Below is a small trained network, with its code and all its weights. Each question gives an input and a class and asks what happens when units are switched off, that is, made to give their printed mean instead of their output.

import numpy as np


def w(rows, s, z=0):
    codes = np.array(rows[::2]) - 128.0
    scale = np.full(codes.shape[1], s)
    scale[-1] = z or s
    return codes * scale


def f(y):
    return np.maximum(y, 0)


def log_softmax(a):
    a = a - a.max(-1, keepdims=True)
    return a - np.log(np.exp(a).sum(-1, keepdims=True))


def net(x, mask):
    res = np.array(x, float).reshape(1, 8) / 4 @ E
    y = f(res @ A[0][:, :-1].T + A[0][:, -1])
    res = res + np.where(mask, y, B[0][:, -1]) @ B[0][:, :-1]
    return log_softmax(res[-1] @ U[:, :-1].T + U[:, -1])


A, B = {}, {}
E = w([
[82,188,165,81,206,90,134,190,92],'x0',
[122,91,136,143,28,109,79,210,111],'x1',
[111,182,42,85,143,175,2,141,194],'x2',
[178,156,130,138,127,157,149,159,158],'x3',
[133,130,125,126,127,134,132,132,129],'x4',
[131,143,122,127,117,126,135,126,122],'x5',
[158,180,216,31,69,119,123,59,154],'x6',
[194,133,131,141,151,134,52,109,39],'x7',
],0.0095)
A[0] = w([
[78,151,227,94,221,129,135,208,69,117],'n1',
[132,47,125,162,67,186,117,44,132,69],'n2',
[160,93,145,135,177,66,193,83,107,63],'n3',
[132,117,170,166,138,116,168,137,85,27],'n4',
[170,154,53,156,213,132,199,75,128,120],'n5',
[136,123,209,68,113,135,124,41,146,81],'n6',
[112,119,180,168,105,119,203,120,157,57],'n7',
[45,125,121,154,68,107,212,160,221,195],'n8',
[151,126,145,98,134,120,102,193,73,98],'n9',
[232,121,143,162,131,128,78,115,40,191],'n10',
[133,101,124,208,165,113,169,177,93,136],'n11',
[69,159,80,105,134,180,70,116,140,2],'n12',
[93,106,63,191,147,172,166,155,104,6],'n13',
[121,81,139,183,72,196,111,99,102,138],'n14',
[166,100,156,150,131,133,136,105,76,54],'n15',
[173,80,89,166,102,177,159,44,134,78],'n16',
[130,62,165,151,32,58,205,168,21,48],'n17',
[152,106,188,134,177,146,216,119,107,116],'n18',
[164,152,211,68,90,106,148,92,137,118],'n19',
[14,86,99,111,107,57,91,56,86,153],'n20',
[196,117,161,29,99,121,132,147,132,33],'n21',
[154,117,151,164,39,109,118,255,121,176],'n22',
[108,104,178,67,91,148,138,104,150,81],'n23',
],0.0096,0.0071)
B[0] = w([
[133,233,138,215,87,27,182,131,140,217],'n1',
[104,254,118,210,76,72,165,142,115,196],'n2',
[143,142,150,116,73,195,31,158,181,192],'n3',
[132,144,79,75,35,129,75,188,184,163],'n4',
[16,114,178,92,143,205,100,88,125,211],'n5',
[68,105,102,110,127,164,118,178,69,201],'n6',
[170,142,51,87,137,127,96,148,165,185],'n7',
[210,88,106,61,179,85,192,62,119,248],'n8',
[97,98,155,123,149,93,155,108,188,162],'n9',
[193,35,87,58,213,85,210,85,158,224],'n10',
[105,95,82,108,100,151,130,126,42,217],'n11',
[186,131,93,74,55,147,61,247,208,162],'n12',
[80,55,38,128,76,118,155,179,62,174],'n13',
[105,160,167,117,145,106,138,103,124,191],'n14',
[186,107,112,57,109,88,124,154,182,159],'n15',
[86,208,189,197,97,28,162,170,172,196],'n16',
[136,146,121,107,100,188,81,164,193,233],'n17',
[145,147,109,148,126,170,93,103,183,214],'n18',
[98,78,83,141,153,160,93,127,45,210],'n19',
[190,155,136,159,208,229,186,109,136,184],'n20',
[81,114,38,141,91,115,104,136,61,161],'n21',
[58,158,241,109,197,212,131,100,116,236],'n22',
[138,86,82,146,103,126,178,138,83,170],'n23',
],0.0081,0.012)
U = w([
[163,108,106,112,111,142,55,193,178,14],'0',
[72,35,70,150,116,101,124,177,8,10],'1',
[164,66,112,81,188,58,167,85,140,97],'2',
[42,106,212,132,165,172,98,80,127,136],'3',
[106,176,155,196,107,15,139,154,115,45],'4',
[150,106,137,152,180,144,133,113,112,254],'5',
[124,100,132,135,165,117,130,118,109,241],'6',
],0.012,0.0091)

Each question gives the input, the list of numbers given to net, and the class t.
The units are the neurons (one row each of A and B). Each row of codes is followed by its name. A weight is (code - 128) times the scale printed after its matrix; where a second scale follows, it is the last column's (A, B and U).
mask holds one flag per neuron, in row order. A switched-off neuron (its flag False) gives its mean, the last column of its row in B, instead of its output. The means were averaged over made-up inputs and are rounded, as every weight is.
A unit's drop is (log p(t) with every unit on - log p(t) with that unit switched off) / (log p(t) with every unit on - log p(t) with every unit switched off).
The circuit of an input: a set's keep is (log p(t) with only the set's units on - log p(t) with every unit switched off) / (log p(t) with every unit on - log p(t) with every unit switched off). Starting from the 12 units with the biggest drops (on a tie, the unit counted first), units are removed one at a time, each time the one whose removal leaves the highest keep (on an exact tie, the one counted first), for as long as the keep stays at least 0.8.
units of the circuit, in order: the units of the circuit, biggest drop first
top k neurons: the k neurons with the biggest drops, biggest first
drop when u is switched off: that unit's drop, to one decimal
input [0,8,3,-7,2,7,-3,-1], class 3: units of the circuit, in order -> (n22)
input [-6,-6,-6,-1,4,-1,-7,1], class 1: top 2 neurons -> (n13 n11)
input [8,-8,-5,-1,4,8,-8,0], class 1: top 3 neurons -> (n11 n13 n22)
input [6,3,-6,2,-1,0,3,-5], class 0: units of the circuit, in order -> (n17 n7)
input [-3,5,-5,-6,1,1,6,2], class 1: top 3 neurons -> (n19 n6 n21)
input [-6,3,4,-2,-5,-7,2,-4], class 4: top 2 neurons -> (n2 n10)
input [-8,3,5,-5,-2,0,-6,3], class 4: units of the circuit, in order -> (n2 n16)
input [-6,2,3,1,4,7,-4,7], class 2: top 2 neurons -> (n10 n1)
input [2,-8,-5,7,-4,-6,-4,-5], class 3: top 3 neurons -> (n5 n10 n3)
input [0,2,4,8,8,1,2,-3], class 5: top 3 neurons -> (n5 n10 n17)
input [8,4,2,-1,0,-2,4,8], class 2: top 3 neurons -> (n10 n2 n16)
input [-5,-3,-6,3,-5,-7,-1,4], class 0: top 2 neurons -> (n3 n8)
input [2,5,-5,-8,-6,-3,-4,-6], class 5: units of the circuit, in order -> (n20 n8 n10)
input [-7,0,1,3,-3,-7,5,5], class 4: top 3 neurons -> (n2 n16 n8)
input [5,-2,3,-2,-8,7,-3,8], class 2: units of the circuit, in order -> (n10)
input [-6,5,-3,-1,6,-4,1,-1], class 4: top 3 neurons -> (n2 n5 n16)
input [0,-6,-2,1,-1,7,-2,-3], class 3: top 2 neurons -> (n5 n10)
input [3,6,-4,-5,1,2,-1,-7], class 2: top 2 neurons -> (n8 n5)
input [5,2,0,3,3,2,-2,0], class 4: top 2 neurons -> (n1 n5)
input [-7,-3,0,5,-1,-7,-8,-8], class 1: top 2 neurons -> (n13 n10)
input [-8,6,1,1,-5,1,0,4], class 4: units of the circuit, in order -> (n2)
input [-5,8,0,0,-8,5,-7,6], class 3: drop when n22 is switched off -> 1.3
input [7,-8,8,4,-6,-4,6,-7], class 0: drop when n22 is switched off -> 0.6
input [0,-7,8,-4,5,2,8,0], class 0: drop when n11 is switched off -> 0.2
input [-8,-6,4,6,-7,6,2,2], class 4: drop when n2 is switched off -> 0.2
